How the points are linked:
state | $ § @
Q639 | Q682 Q759 Q943
Q943 | Q339 Q639 Q78
Q870 | Q357 Q543 Q201
Q875 | Q759 Q52 Q774
Q808 | Q530 Q493 Q776
Q339 | Q425 Q682 Q642
Q357 | Q568 Q161 Q902
Q327 | Q405 Q626 Q454
Q454 | Q232 Q327 Q375
Q902 | Q44 Q357 Q237
Q493 | Q826 Q41 Q808
Q682 | Q776 Q732 Q339
Q75 | Q845 Q515 Q988
Q44 | Q93 Q568 Q445
Q78 | Q642 Q943 Q161
Q52 | Q43 Q430 Q875
Q425 | Q58 Q776 Q362
Q568 | Q657 Q558 Q44
Q732 | Q808 Q440 Q682
Q39 | Q870 Q375 Q845
Q692 | Q375 Q58 Q515
Q430 | Q146 Q237 Q52
Q395 | Q41 Q677 Q440
Q41 | Q982 Q465 Q493
Q362 | Q692 Q425 Q438
Q440 | Q493 Q395 Q732
Q776 | Q708 Q808 Q425
Q708 | Q327 Q530 Q58
Q642 | Q362 Q339 Q558
Q717 | Q760 Q845 Q593
Q162 | Q430 Q760 Q948
Q530 | Q626 Q826 Q708
Q948 | Q52 Q162 Q69
Q375 | Q543 Q454 Q39
Q760 | Q237 Q201 Q162
Q445 | Q677 Q44 Q146
Q58 | Q454 Q708 Q692
Q438 | Q515 Q362 Q657
Q146 | Q395 Q445 Q43
Q982 | Q948 Q593 Q826
Q43 | Q440 Q146 Q759
Q405 | Q943 Q774 Q232
Q657 | Q75 Q438 Q93
Q593 | Q162 Q717 Q982
Q759 | Q732 Q43 Q639
Q93 | Q988 Q657 Q677
Q237 | Q445 Q902 Q430
Q69 | Q875 Q948 Q626
Q677 | Q465 Q93 Q395
Q543 | Q161 Q232 Q870
Q161 | Q558 Q78 Q357
Q558 | Q438 Q642 Q568
Q515 | Q39 Q692 Q75
Q826 | Q69 Q982 Q530
Q774 | Q639 Q875 Q405
Q232 | Q78 Q405 Q543
Q988 | Q717 Q75 Q465
Q201 | Q902 Q870 Q760
Q465 | Q593 Q988 Q41
Q626 | Q774 Q69 Q327
Q845 | Q201 Q39 Q717

In the rows, zero is written as 524.

The rows follow the links: the fewer symbols apart two points are, the more alike their rows tend to be.

Each row is also shifted at random along 4 hidden directions that mean nothing.

Some points, each with a row of numbers:
Q39
561,600,563,417,687,721,530,599,596,448,549,343,385,572,504,571,485,662,697,471,545,297,556,555,664,601,545,452,251,416,354,584,652,538,611,726,539,468,608,567,571,379,606,428,479,593,392,556,479,602,406,490,528,542,642,683,551,382,364,606,414,454,274,493
Q425
573,558,468,580,544,520,574,424,435,473,631,564,333,553,354,585,474,515,619,610,769,640,503,541,626,529,737,717,425,660,270,519,381,599,393,333,499,448,391,639,443,668,516,497,613,382,388,312,610,442,558,388,427,627,637,620,453,476,374,527,850,381,323,395
Q405
606,537,530,674,524,356,731,416,628,518,557,475,585,411,441,546,472,556,586,341,522,655,656,724,454,356,586,518,602,687,588,373,507,337,485,774,505,531,305,550,600,474,573,456,551,615,493,477,617,460,599,542,475,702,433,590,499,437,564,433,798,400,466,627
Q692
494,483,345,418,705,299,496,459,370,375,486,582,537,395,448,628,394,432,627,587,492,308,513,485,606,713,370,562,569,554,601,497,440,429,608,625,656,564,263,528,535,522,479,268,362,462,529,335,543,483,429,577,566,516,778,673,524,427,571,650,575,637,552,445
Q845
663,525,579,476,500,517,495,580,500,545,505,466,625,444,418,624,353,533,503,295,351,600,468,460,693,541,579,443,452,402,539,763,680,436,381,849,428,356,678,352,551,594,670,521,537,542,526,646,507,555,531,500,584,586,459,619,560,416,535,498,510,655,396,503
Q760
556,494,445,575,464,441,320,515,304,196,608,653,472,553,589,847,533,513,585,672,600,630,291,411,517,658,467,580,628,580,602,543,365,751,564,260,464,418,868,522,196,619,410,478,301,689,646,290,444,519,531,501,485,410,712,592,463,544,289,660,306,602,647,529
Q774
513,467,641,582,513,684,702,494,728,672,467,375,628,623,474,329,820,629,437,474,556,448,540,651,205,417,538,511,458,685,496,286,602,628,479,362,540,546,487,503,562,402,481,593,521,579,640,687,548,551,527,584,597,543,259,405,540,629,516,388,599,330,600,750
Q232
441,558,433,508,581,521,432,465,455,652,449,512,525,460,312,409,586,346,589,700,668,488,493,498,546,638,742,740,545,604,500,575,576,533,308,197,650,417,286,518,413,748,552,537,647,250,609,358,636,482,517,543,684,565,632,483,505,607,543,505,690,497,616,371
Q515
517,654,553,470,724,493,339,704,449,561,340,359,561,331,526,481,547,467,782,472,538,372,744,505,523,595,606,671,583,426,699,661,623,575,661,347,695,535,433,495,328,365,599,461,442,572,768,437,412,677,476,512,794,534,646,498,695,562,587,633,339,678,616,552
Q146
512,582,572,641,381,564,515,606,641,657,504,622,438,688,722,417,560,484,499,627,469,713,651,550,575,349,545,499,737,448,606,560,608,483,626,479,598,633,580,614,539,513,546,744,782,482,469,578,427,544,557,574,512,494,508,293,585,518,649,472,367,490,669,467
Q445
489,500,463,646,441,398,323,524,393,419,570,669,601,506,611,734,464,419,590,623,434,631,359,330,471,580,413,569,810,598,723,542,568,557,446,489,495,486,748,439,339,639,501,562,497,477,722,439,557,522,471,599,666,468,660,441,537,590,456,652,327,580,807,501
Q568
567,582,561,473,636,553,389,576,459,445,516,393,522,445,492,680,328,609,626,360,511,392,495,453,644,646,528,540,427,468,491,662,650,505,444,647,461,402,671,491,409,515,714,385,330,514,560,585,530,681,496,387,630,516,578,635,509,431,454,693,426,660,363,470
Q69
458,450,560,397,471,512,448,553,360,643,457,644,603,465,581,359,475,470,282,513,550,535,529,335,421,572,405,630,563,480,437,556,280,651,545,261,428,641,479,491,541,551,427,581,450,339,595,608,509,536,582,365,477,428,346,413,545,702,691,522,554,722,529,486
Q639
523,488,614,603,534,675,728,448,717,589,561,405,556,626,482,476,676,676,444,452,581,437,481,606,269,429,491,521,423,738,410,269,590,575,415,529,453,546,506,539,609,454,514,542,508,492,555,665,606,538,512,530,560,559,319,471,505,547,461,462,661,297,495,715
Q440
354,506,492,435,497,491,441,471,492,561,561,542,576,495,692,393,496,532,337,567,567,485,522,531,482,569,385,407,557,402,559,444,399,391,566,519,409,598,536,616,641,549,555,478,408,540,434,663,600,558,623,453,379,432,395,494,343,667,671,549,474,652,540,422
Q708
621,491,577,672,538,434,732,397,620,471,584,491,534,552,465,618,475,657,536,371,552,569,537,656,416,398,451,553,553,768,483,277,491,456,444,676,463,535,395,587,561,487,561,401,448,540,490,546,617,495,578,469,478,609,416,554,448,418,520,528,768,395,439,664
Q52
323,590,511,492,469,660,371,506,484,587,678,565,381,587,719,435,409,552,427,675,665,533,467,409,570,554,497,528,509,412,353,539,460,472,443,441,362,587,660,684,602,599,616,578,554,325,365,609,655,573,527,343,419,453,480,460,362,658,544,612,480,540,428,285
Q902
713,461,609,482,428,515,512,608,517,523,415,515,622,506,388,550,567,503,435,383,423,679,483,561,643,523,688,475,485,425,596,758,574,634,500,500,525,358,679,374,393,626,544,617,531,680,615,537,348,529,636,548,520,524,444,562,592,459,528,419,446,670,506,589
Q717
571,474,494,526,409,567,469,533,450,311,628,572,483,601,519,725,597,519,511,588,504,644,305,471,569,571,566,411,447,502,541,602,489,658,496,541,453,368,844,463,428,605,437,584,523,731,488,422,469,442,507,617,429,501,642,643,493,501,273,501,388,455,549,545
Q327
655,516,581,679,515,442,644,432,541,556,497,538,495,532,407,580,444,573,542,429,634,643,584,568,448,439,567,747,632,775,454,405,474,603,407,369,507,538,360,563,420,576,570,490,493,374,590,460,571,558,613,380,570,602,442,432,499,443,550,528,825,508,464,585
Q530
485,462,576,533,570,474,508,527,409,394,472,487,592,456,605,505,712,593,539,517,677,470,575,568,160,517,412,619,528,633,601,311,219,773,735,68,488,657,536,571,357,303,322,459,199,749,746,444,468,609,616,425,501,443,426,491,541,714,478,571,505,554,601,758
Q682
583,444,597,635,540,541,725,393,646,417,561,441,510,637,519,584,653,727,492,451,628,449,471,722,313,477,413,526,467,784,478,175,450,601,550,429,486,553,487,627,484,421,482,412,296,669,544,563,558,562,598,463,448,503,381,537,402,457,461,544,678,398,464,744
Q982
334,655,516,594,445,520,328,599,507,606,566,534,471,487,774,415,506,454,572,637,595,659,681,493,513,439,565,531,717,366,643,574,517,417,554,412,461,643,592,675,502,493,606,647,621,491,486,566,584,583,580,472,523,497,508,371,469,702,665,577,370,569,636,368
Q237
541,470,479,590,431,480,417,516,461,361,580,613,545,604,554,726,600,491,520,657,482,590,315,492,498,586,456,472,664,575,669,521,542,623,518,417,510,430,792,468,343,609,443,551,455,675,640,429,473,503,518,648,535,425,638,518,498,550,397,560,326,513,747,570
Q943
679,502,612,638,419,584,716,495,715,829,382,476,537,627,303,295,694,484,466,502,611,716,637,697,508,363,837,685,550,667,465,530,660,585,343,221,654,480,274,521,494,655,568,713,799,369,571,529,489,490,648,530,601,645,351,343,565,480,641,299,828,390,536,605
Q362
496,453,344,429,671,381,576,403,475,414,474,535,529,479,432,558,552,481,573,632,536,267,466,653,619,708,434,488,483,558,603,422,497,414,628,602,686,495,251,548,572,562,464,290,381,572,475,376,528,460,473,649,489,498,714,702,448,430,554,563,599,544,555,499

Start here and follow the symbols in turn, left to right. Where do you end up?
Answer with the point's name.
376,447,511,415,486,482,591,447,567,499,572,536,595,528,682,408,560,582,286,522,515,435,511,635,473,524,309,276,474,374,572,400,362,370,670,669,414,629,500,602,729,480,479,432,354,714,370,691,558,513,609,517,274,419,353,573,335,619,690,498,494,608,501,521
§ §: Q465
525,503,464,626,456,446,476,486,489,370,655,681,500,597,643,769,437,509,528,615,389,590,329,400,544,528,335,440,702,592,617,460,565,489,491,735,467,505,753,493,500,586,497,534,523,505,521,488,540,473,429,628,518,466,657,508,500,469,426,623,366,493,673,487
§ @: Q677
576,607,635,459,625,761,395,681,606,742,343,332,518,549,432,376,607,543,615,476,561,379,608,499,599,601,721,648,429,443,499,727,826,643,436,267,654,422,561,464,360,527,693,605,586,381,716,642,421,719,501,482,816,500,502,393,615,510,539,557,370,603,522,498
$ $ @ @: Q445
457,563,433,544,564,514,528,433,511,602,530,486,478,485,338,437,599,409,594,665,663,537,529,589,563,581,768,653,468,588,467,541,561,479,342,321,608,420,300,560,511,696,528,525,653,377,495,364,639,426,526,568,561,614,599,566,473,570,488,468,732,405,522,409
$ $ @: Q161
450,614,557,585,410,617,389,587,547,611,526,606,345,696,760,412,546,511,532,720,654,673,623,513,581,448,590,596,647,412,473,550,470,592,621,219,529,628,631,710,447,556,559,697,666,442,455,539,467,597,617,417,455,441,521,313,489,593,609,580,393,537,562,377
@ $ @: Q530
478,478,586,440,496,614,591,544,469,604,573,549,539,480,537,393,576,530,376,460,542,528,546,365,300,472,430,533,385,532,326,479,314,653,546,450,409,660,519,458,669,400,360,606,550,461,516,601,581,477,485,456,459,499,369,510,627,687,488,431,604,467,432,612
@ @ $: Q425
566,478,465,528,504,543,691,381,633,443,524,460,391,651,384,453,757,561,537,683,747,504,512,876,578,536,744,493,361,585,447,388,469,568,584,275,655,444,320,706,501,608,439,461,509,746,356,350,468,423,656,585,319,552,577,646,366,442,461,410,742,339,422,546
§ @ §: Q708
279,578,518,491,468,562,412,521,566,734,594,494,610,463,693,317,487,454,380,552,487,534,554,490,501,487,491,402,573,340,567,544,578,272,400,649,389,593,525,555,729,568,633,608,623,394,448,756,690,522,529,526,506,513,368,426,418,742,715,488,480,552,595,366
$ § @: Q440
693,489,548,479,506,383,452,574,412,345,476,530,615,416,462,725,380,546,523,318,450,638,473,537,661,576,528,476,513,442,618,717,457,528,565,662,444,389,694,420,394,553,555,429,339,754,562,507,417,552,619,466,473,527,532,658,508,421,515,559,455,741,429,567
@ @ @: Q948
421,472,541,410,472,524,471,519,450,692,475,604,631,485,601,336,481,482,278,524,502,522,543,406,441,542,421,517,550,433,486,550,377,505,515,399,450,635,474,481,645,574,491,580,499,393,547,695,551,519,596,412,473,430,323,407,501,696,724,474,556,689,548,466
$ §: Q948
528,494,482,657,437,414,572,490,589,407,646,665,485,647,719,687,436,550,534,559,332,601,473,545,583,420,302,342,732,536,689,397,590,361,636,922,504,584,639,548,631,466,510,516,602,631,406,539,499,444,470,677,431,514,614,498,512,389,523,547,372,452,676,545
@ $ @ $: Q875
676,495,543,492,412,618,476,564,418,415,601,608,426,588,402,679,482,514,470,526,497,714,310,367,675,558,632,497,351,486,336,743,470,715,436,538,407,344,841,394,440,670,474,634,600,587,467,448,446,461,506,487,431,515,578,630,560,467,273,483,483,512,390,493
@ $: Q465
624,552,594,467,579,565,492,595,588,516,466,370,610,470,455,585,423,625,523,335,411,451,500,580,671,577,557,423,437,419,571,668,722,425,454,782,506,390,633,450,500,527,706,450,413,620,541,683,481,626,539,510,605,548,454,611,480,413,543,548,438,627,410,541
$ @ @: Q465
434,540,404,489,591,505,444,465,483,688,475,512,565,431,312,407,550,343,579,670,580,439,485,478,565,656,684,672,536,586,506,595,643,457,280,357,653,433,280,469,516,736,574,514,663,196,583,415,673,470,457,598,713,587,643,500,524,589,553,511,686,494,629,365
@ $: Q558
613,567,541,605,478,615,678,427,557,609,641,561,309,616,306,506,454,543,552,555,684,684,500,508,639,445,746,696,388,666,158,552,491,580,271,471,481,465,375,601,583,696,562,610,787,247,318,411,633,414,510,401,460,696,541,541,498,439,376,440,901,312,261,412
§ $: Q776
445,506,552,479,566,542,562,539,423,443,649,512,542,415,585,525,518,562,495,454,545,509,543,376,257,488,383,531,398,573,400,419,248,595,593,553,358,676,552,477,629,334,374,515,431,571,536,526,624,468,451,446,455,554,425,590,593,697,414,516,598,448,428,638
§ @ @: Q776
464,515,601,545,559,606,530,495,460,479,587,499,491,501,532,532,576,606,533,509,652,475,485,382,230,528,447,652,447,696,350,366,346,733,487,284,391,599,584,531,483,413,422,525,392,438,626,525,614,554,471,381,560,521,425,481,553,667,374,578,606,433,466,647
@ § $: Q774
667,470,659,652,506,627,632,430,595,622,464,541,457,716,441,504,587,644,434,531,703,536,476,544,400,485,548,786,557,831,352,326,519,758,384,99,540,510,465,568,368,619,541,550,443,305,640,530,508,638,626,349,603,482,368,346,492,455,499,549,746,494,493,646
§ $ §: Q826
551,502,498,651,438,379,540,495,568,342,602,683,426,657,774,681,460,562,541,593,422,633,543,609,586,427,317,372,766,531,696,386,479,428,760,722,534,638,623,632,531,432,468,502,502,719,423,478,418,503,553,612,382,465,637,474,482,397,555,603,351,507,641,559
@ § §: Q760
